Below is a small trained network, with its code and all its weights. Each question gives an input and a class and asks what happens when units are switched off, that is, made to give their printed mean instead of their output.

import numpy as np


def w(rows, s, z=0):
    codes = np.array(rows[::2]) - 128.0
    scale = np.full(codes.shape[1], s)
    scale[-1] = z or s
    return codes * scale


def f(y):
    return y / 2 * (1 + np.tanh(0.7978845608 * (y + 0.044715 * y**3)))


def log_softmax(a):
    a = a - a.max(-1, keepdims=True)
    return a - np.log(np.exp(a).sum(-1, keepdims=True))


def net(x, mask):
    res = np.array(x, float).reshape(1, 5) / 4 @ E
    y = f(res @ A[0][:, :-1].T + A[0][:, -1])
    res = res + np.where(mask, y, B[0][:, -1]) @ B[0][:, :-1]
    return log_softmax(res[-1] @ U[:, :-1].T + U[:, -1])


A, B = {}, {}
E = w([
[30,76,135,121,137,161,174],'x0',
[150,152,125,95,49,100,115],'x1',
[112,126,73,56,173,67,185],'x2',
[148,170,116,183,78,75,1],'x3',
[132,171,206,185,128,148,119],'x4',
],0.0085)
A[0] = w([
[156,91,147,76,187,25,203,228],'N1',
[94,151,81,132,254,62,103,253],'N2',
[120,88,171,157,1,155,121,112],'N3',
[42,143,188,188,94,106,91,79],'N4',
[85,147,176,244,73,17,70,253],'N5',
[224,165,165,185,187,121,188,247],'N6',
[126,138,250,219,107,201,122,216],'N7',
],0.0078,0.0031)
B[0] = w([
[76,115,84,213,203,135,176,211],'N1',
[70,133,151,229,166,37,117,196],'N2',
[129,183,133,127,93,39,130,176],'N3',
[106,93,175,73,215,79,169,173],'N4',
[137,173,83,171,130,26,78,254],'N5',
[189,156,154,148,189,2,177,190],'N6',
[53,140,116,27,228,135,96,244],'N7',
],0.0076,0.0081)
U = w([
[255,134,83,116,105,72,63,185],'0',
[169,144,208,71,95,149,122,3],'1',
[141,63,137,176,101,197,184,3],'2',
[100,145,172,197,142,41,145,253],'3',
],0.01,0.0031)

Each question gives the input, the list of numbers given to net, and the class t.
The units are the neurons (one row each of A and B). Each row of codes is followed by its name. A weight is (code - 128) times the scale printed after its matrix; where a second scale follows, it is the last column's (A, B and U).
mask holds one flag per neuron, in row order. A switched-off neuron (its flag False) gives its mean, the last column of its row in B, instead of its output. The means were averaged over made-up inputs and are rounded, as every weight is.
A unit's drop is (log p(t) with every unit on - log p(t) with that unit switched off) / (log p(t) with every unit on - log p(t) with every unit switched off).
The circuit of an input: a set's keep is (log p(t) with only the set's units on - log p(t) with every unit switched off) / (log p(t) with every unit on - log p(t) with every unit switched off). Starting from all 7 units, units are removed one at a time, each time the one whose removal leaves the highest keep (on an exact tie, the one counted first), for as long as the keep stays at least 0.8.
units of the circuit, in order: the units of the circuit, biggest drop first
k most important neurons: the k neurons with the biggest drops, biggest first
drop when u is switched off: that unit's drop, to one decimal
input [-8,-7,8,5,-4], class 3: units of the circuit, in order	N2
input [3,-4,-2,-3,0], class 2: 2 most important neurons	N5; N3
input [2,0,3,-7,-7], class 2: 3 most important neurons	N5; N6; N3
input [7,-4,-3,-5,3], class 2: units of the circuit, in order	N5; N2
input [4,8,-2,-3,-5], class 2: 4 most important neurons	N5; N6; N7; N2
input [2,-5,-2,-4,2], class 2: 3 most important neurons	N5; N3; N2
input [8,-5,1,0,-4], class 2: 4 most important neurons	N5; N6; N3; N7
input [6,3,-4,-3,5], class 1: 3 most important neurons	N2; N1; N5
input [-5,2,6,0,-6], class 3: 2 most important neurons	N1; N2
input [-1,6,4,-6,-5], class 2: drop when N5 is switched off	0.3
input [5,1,0,-6,1], class 2: drop when N2 is switched off	0.1
input [5,2,-5,6,-8], class 0: drop when N1 is switched off	0.3
